Here is a tiny trained network, its code and every weight. The questions are about switching its units off for an input and a target symbol, where a switched-off unit gives its printed mean instead of its output.

import numpy as np


def w(rows, s, z=0):
    codes = np.array(rows[::2]) - 128.0
    scale = np.full(codes.shape[1], s)
    scale[-1] = z or s
    return codes * scale


def norm(h):
    return h / np.sqrt((h * h).mean(-1, keepdims=True) + 1e-5)


def f(y):
    return np.maximum(y, 0)


def softmax(a):
    e = np.exp(a - a.max(-1, keepdims=True))
    return e / e.sum(-1, keepdims=True)


def log_softmax(a):
    a = a - a.max(-1, keepdims=True)
    return a - np.log(np.exp(a).sum(-1, keepdims=True))


def net(x, mask):
    ids = ['Δβεηπσφω'.index(c) for c in x.split()]
    T = len(ids)
    res = E[ids] + P[:T]
    u = 0
    for l in range(2):
        r = norm(res)
        for j in range(3):
            rows = slice(2 * j, 2 * j + 2)
            q, k, v = (r @ M[l][rows].T for M in (Q, K, V))
            z = softmax(np.where(np.tri(T) > 0, q @ k.T / 2**0.5, -1e9)) @ v
            o = O[l][rows]
            res = res + np.where(mask[u + j], z, o[:, -1]) @ o[:, :-1]
        u += 3
        y = f(norm(res) @ A[l][:, :-1].T + A[l][:, -1])
        res = res + np.where(mask[u : u + 4], y, B[l][:, -1]) @ B[l][:, :-1]
        u += 4
    return log_softmax(norm(res)[-1] @ U[:, :-1].T + U[:, -1])


Q, K, V, O, A, B = {}, {}, {}, {}, {}, {}
E = w([
[92,79,77],'Δ',
[52,89,98],'β',
[149,57,83],'ε',
[117,86,131],'η',
[86,158,80],'π',
[119,56,128],'σ',
[6,141,170],'φ',
[29,170,56],'ω',
],0.017)
P = w([
[24,131,41],'0',
[85,89,80],'1',
[139,110,83],'2',
[174,121,95],'3',
[217,140,105],'4',
[254,151,144],'5',
[224,21,235],'6',
],0.0068)
Q[0] = w([
[145,157,86],'0.h0',
[92,35,98],'0.h0',
[156,161,185],'0.h1',
[82,6,126],'0.h1',
[132,173,46],'0.h2',
[191,139,169],'0.h2',
],0.015)
K[0] = w([
[143,37,186],'0.h0',
[144,176,253],'0.h0',
[88,134,194],'0.h1',
[157,176,52],'0.h1',
[54,137,233],'0.h2',
[160,169,210],'0.h2',
],0.012)
V[0] = w([
[183,89,229],'0.h0',
[250,61,102],'0.h0',
[152,4,14],'0.h1',
[99,1,181],'0.h1',
[61,170,160],'0.h2',
[127,159,38],'0.h2',
],0.0097)
O[0] = w([
[60,57,165,82],'0.h0',
[1,126,98,117],'0.h0',
[156,67,239,249],'0.h1',
[68,131,143,164],'0.h1',
[73,230,179,117],'0.h2',
[209,182,113,160],'0.h2',
],0.0072,0.016)
A[0] = w([
[106,95,96,146],'0.n0',
[95,162,86,4],'0.n1',
[47,113,123,147],'0.n2',
[107,252,159,220],'0.n3',
],0.016,0.0025)
B[0] = w([
[107,35,2,230],'0.n0',
[69,35,101,154],'0.n1',
[49,140,148,213],'0.n2',
[174,100,225,252],'0.n3',
],0.0074,0.0025)
Q[1] = w([
[37,51,123],'1.h0',
[211,193,142],'1.h0',
[234,95,196],'1.h1',
[133,110,194],'1.h1',
[89,185,153],'1.h2',
[113,219,2],'1.h2',
],0.0093)
K[1] = w([
[161,48,110],'1.h0',
[137,255,91],'1.h0',
[221,6,188],'1.h1',
[103,40,166],'1.h1',
[92,94,172],'1.h2',
[90,173,56],'1.h2',
],0.0088)
V[1] = w([
[62,155,213],'1.h0',
[1,116,83],'1.h0',
[248,108,11],'1.h1',
[241,58,164],'1.h1',
[221,182,208],'1.h2',
[209,226,218],'1.h2',
],0.0063)
O[1] = w([
[124,150,84,108],'1.h0',
[173,254,155,83],'1.h0',
[92,151,188,160],'1.h1',
[107,194,142,254],'1.h1',
[121,47,51,142],'1.h2',
[140,110,144,98],'1.h2',
],0.0077,0.0071)
A[1] = w([
[254,191,134,108],'1.n0',
[61,146,111,6],'1.n1',
[198,99,144,248],'1.n2',
[85,63,26,178],'1.n3',
],0.009,0.0025)
B[1] = w([
[193,119,9,149],'1.n0',
[204,152,75,131],'1.n1',
[254,194,234,254],'1.n2',
[31,213,15,183],'1.n3',
],0.0067,0.0062)
U = w([
[149,142,250,133],'Δ',
[152,156,167,226],'β',
[125,99,159,111],'ε',
[104,79,103,129],'η',
[168,130,102,73],'π',
[63,94,149,161],'σ',
[139,152,163,2],'φ',
[180,173,128,83],'ω',
],0.017,0.0066)

Each question gives the input, a string of symbols that net reads in full, and the target symbol t.
The units are the heads (2 rows each of Q, K, V and O) and the neurons (one row each of A and B). Each row of codes is followed by its name. A weight is (code - 128) times the scale printed after its matrix; where a second scale follows, it is the last column's (O, A, B and U).
mask holds one flag per unit, layer by layer, with each layer's heads first. A switched-off unit (its flag False) gives its mean, the last column of its rows in O or B, instead of its output. The means were averaged over made-up inputs and are rounded, as every weight is.
A unit's drop is (log p(t) with every unit on - log p(t) with that unit switched off) / (log p(t) with every unit on - log p(t) with every unit switched off).
The circuit of an input: a set's keep is (log p(t) with only the set's units on - log p(t) with every unit switched off) / (log p(t) with every unit on - log p(t) with every unit switched off). Starting from the 12 units with the biggest drops (on a tie, the unit counted first), units are removed one at a time, each time the one whose removal leaves the highest keep (on an exact tie, the one counted first), for as long as the keep stays at least 0.8.
circuit, biggest first: the units of the circuit, biggest drop first
unit that matters most: the unit with the biggest drop
top k neurons: the k neurons with the biggest drops, biggest first
heads that matter: for each layer, one digit per head in row order, 1 if its drop is at least 0.15 and else 0, layers parted by /
drop when u is switched off: that unit's drop, to one decimal
input η σ Δ σ π Δ, target π: circuit, biggest first : [0.h1; 0.h0; 1.n3]
input Δ Δ Δ σ η, target σ: circuit, biggest first : [0.h0; 1.n2]
input Δ Δ β σ σ, target σ: heads that matter : 101 / 000
input σ Δ σ β, target σ: circuit, biggest first : [1.n2; 0.h0]
input φ η Δ ω, target Δ: heads that matter : 001 / 000
input Δ Δ σ σ σ σ σ, target σ: circuit, biggest first : [0.h0; 0.h2]
input η σ η Δ, target η: heads that matter : 100 / 010
input ε Δ Δ σ Δ, target σ: circuit, biggest first : [0.h0]
input σ σ π, target σ: top 2 neurons : [0.n2; 1.n2]
input π σ Δ η Δ, target η: circuit, biggest first : [0.h0; 0.n0]
input σ ω β, target ω: heads that matter : 110 / 000
input Δ η Δ σ β, target σ: heads that matter : 100 / 000
input Δ β σ ω Δ σ π, target σ: heads that matter : 100 / 000
input σ ω Δ, target ω: unit that matters most : 1.n0
input Δ φ ω, target Δ: top 2 neurons : [0.n3; 0.n1]
input Δ σ Δ, target σ: drop when 0.h0 is switched off : 1.7
input π Δ π Δ σ β, target η: drop when 0.n2 is switched off : 0.0
input η Δ σ Δ σ η, target σ: drop when 0.h0 is switched off : 0.9
